[[117 117 153 106 125 129 122 134 116 154 130 123 115 150 108]
 [129 130 136 117 130 126 125 127 123 124 126 132 125 141 128]
 [130 131 125 131 130 126 128 125 133 122 131 133 127 132 136]
 [135 134 124 123 128 127 129 125 122 112 119 129 134 123 131]
 [107 104 138 130 114 109 116 114 131 150 142 114 113 117 134]]
->
[[135 134 124 123 128 127 129 125 122 112 119 129 134 123 131]
 [130 131 125 131 130 126 128 125 133 122 131 133 127 132 136]
 [129 130 136 117 130 126 125 127 123 124 126 132 125 141 128]
 [117 117 153 106 125 129 122 134 116 154 130 123 115 150 108]
 [107 104 138 130 114 109 116 114 131 150 142 114 113 117 134]]

[[129 127 141 131 130 132 119 118 125]
 [141 142 153 136 121 127 112 109 110]
 [133 137 124 129 121 122 134 132 123]
 [142 151 125 132 111 115 136 132 113]
 [122 119 128 126 135 133 126 127 134]]
->
[[142 151 125 132 111 115 136 132 113]
 [141 142 153 136 121 127 112 109 110]
 [133 137 124 129 121 122 134 132 123]
 [129 127 141 131 130 132 119 118 125]
 [122 119 128 126 135 133 126 127 134]]

[[120 119 117 124 121 139 153 125 114]
 [127 131 130 143 125 145 146 120 130]]
->
[[127 131 130 143 125 145 146 120 130]
 [120 119 117 124 121 139 153 125 114]]

[[135 123 139 131 114 151 136 109 130]
 [137 125 119 137 119 125 119 137 108]]
->
[[137 125 119 137 119 125 119 137 108]
 [135 123 139 131 114 151 136 109 130]]

[[110 125 147 118 105 117 143 113 136 142 115 138]
 [125 158 126 135 130 119 102 105 136 124 123 131]]
->
[[125 158 126 135 130 119 102 105 136 124 123 131]
 [110 125 147 118 105 117 143 113 136 142 115 138]]

[[124 130 143 119 126 144 145 115 135 135 119]
 [126 131 147 119 124 146 148 115 140 137 118]
 [101 107 137 125 141 116 153 119 108 108 133]]
->
[[126 131 147 119 124 146 148 115 140 137 118]
 [124 130 143 119 126 144 145 115 135 135 119]
 [101 107 137 125 141 116 153 119 108 108 133]]

[[136 132 126 128 149 142 124]
 [118 121 129 125 107 112 128]
 [140 150 127 137 145 119 132]
 [138 133 140 139 122 149 148]
 [134 124 136 132 126 153 139]]
->
[[140 150 127 137 145 119 132]
 [138 133 140 139 122 149 148]
 [136 132 126 128 149 142 124]
 [134 124 136 132 126 153 139]
 [118 121 129 125 107 112 128]]

[[153 111 141 120]
 [154 123 124 137]]
->
[[154 123 124 137]
 [153 111 141 120]]
---
[[128 117 108]
 [142 111 107]
 [111 141 141]
 [107 134 124]
 [127 139 147]]
->
[[127 139 147]
 [111 141 141]
 [107 134 124]
 [128 117 108]
 [142 111 107]]

[[140 153 118 128 133 118 103 117]
 [127 123 140 127 143 118 129 129]
 [127 129 128 128 129 126 128 127]
 [127 128 127 129 129 128 127 127]]
->
[[127 123 140 127 143 118 129 129]
 [127 129 128 128 129 126 128 127]
 [127 128 127 129 129 128 127 127]
 [140 153 118 128 133 118 103 117]]

[[135 133 134 118 107 115 114 136 120 129]
 [124 123 130 134 134 142 136 125 126 115]
 [136 129 148 121 128 124 122 135 121 125]
 [128 130 108 140 118 144 133 114 128 119]
 [130 127 156 133 128 141 130 116 111 112]
 [122 130 109 140 122 149 143 108 128 122]
 [125 125 150 120 115 117 121 130 123 114]
 [126 129 128 131 120 133 132 123 129 134]
 [132 132 106 122 120 110 120 146 137 142]]
->
[[130 127 156 133 128 141 130 116 111 112]
 [125 125 150 120 115 117 121 130 123 114]
 [136 129 148 121 128 124 122 135 121 125]
 [135 133 134 118 107 115 114 136 120 129]
 [124 123 130 134 134 142 136 125 126 115]
 [126 129 128 131 120 133 132 123 129 134]
 [122 130 109 140 122 149 143 108 128 122]
 [128 130 108 140 118 144 133 114 128 119]
 [132 132 106 122 120 110 120 146 137 142]]

[[129 130 127 129 126 126 154 125 113 126 132 119 109 139 122]
 [113 144 141 117 116 118 123 124 115 116 139 113 149 142 131]]
->
[[113 144 141 117 116 118 123 124 115 116 139 113 149 142 131]
 [129 130 127 129 126 126 154 125 113 126 132 119 109 139 122]]

[[136 135 102 109 111 156 123 137 111 125 123]
 [141 136 113 103 109 148 114 146 109 112 122]]
->
[[141 136 113 103 109 148 114 146 109 112 122]
 [136 135 102 109 111 156 123 137 111 125 123]]

[[132 138 131 142 138 127 139 114 126 141 143 123 123 114]
 [112 140 118 147 109 143 141 100 119 119 148 111 138 118]
 [114 146 137 153 117 142 158 109 145 137 109 149 146 112]]
->
[[114 146 137 153 117 142 158 109 145 137 109 149 146 112]
 [132 138 131 142 138 127 139 114 126 141 143 123 123 114]
 [112 140 118 147 109 143 141 100 119 119 148 111 138 118]]

[[134 128 128 124 135 133 122 128 121 127 113]
 [136 139 115 120 128 128 125 124 124 135 117]
 [127 119 145 149 141 124 128 135 132 122 132]
 [128 121 134 101 119 143 136 120 131 120 117]
 [131 132 135 147 143 121 117 132 127 131 128]]
->
[[127 119 145 149 141 124 128 135 132 122 132]
 [131 132 135 147 143 121 117 132 127 131 128]
 [128 121 134 101 119 143 136 120 131 120 117]
 [134 128 128 124 135 133 122 128 121 127 113]
 [136 139 115 120 128 128 125 124 124 135 117]]

[[121 117 109 109 138 120 124 150 137 120]
 [124 122 126 120 127 121 128 132 128 119]
 [141 126 132 133 134 138 120 119 111 130]]
->
[[141 126 132 133 134 138 120 119 111 130]
 [124 122 126 120 127 121 128 132 128 119]
 [121 117 109 109 138 120 124 150 137 120]]

[[131 118 100 118 140 122 118]
 [145 151 144 146 104 127 110]
 [143 146 147 151 105 122 111]
 [119 140 117 124 104 116 140]
 [111 121 108 132 152 147 129]
 [142 147 150 156 106 123 113]
 [156 133 126 114 110 103 104]
 [110 138 119 131 106 117 146]
 [117 120 116 141 149 138 123]]
->
[[142 147 150 156 106 123 113]
 [143 146 147 151 105 122 111]
 [145 151 144 146 104 127 110]
 [156 133 126 114 110 103 104]
 [110 138 119 131 106 117 146]
 [119 140 117 124 104 116 140]
 [117 120 116 141 149 138 123]
 [111 121 108 132 152 147 129]
 [131 118 100 118 140 122 118]]
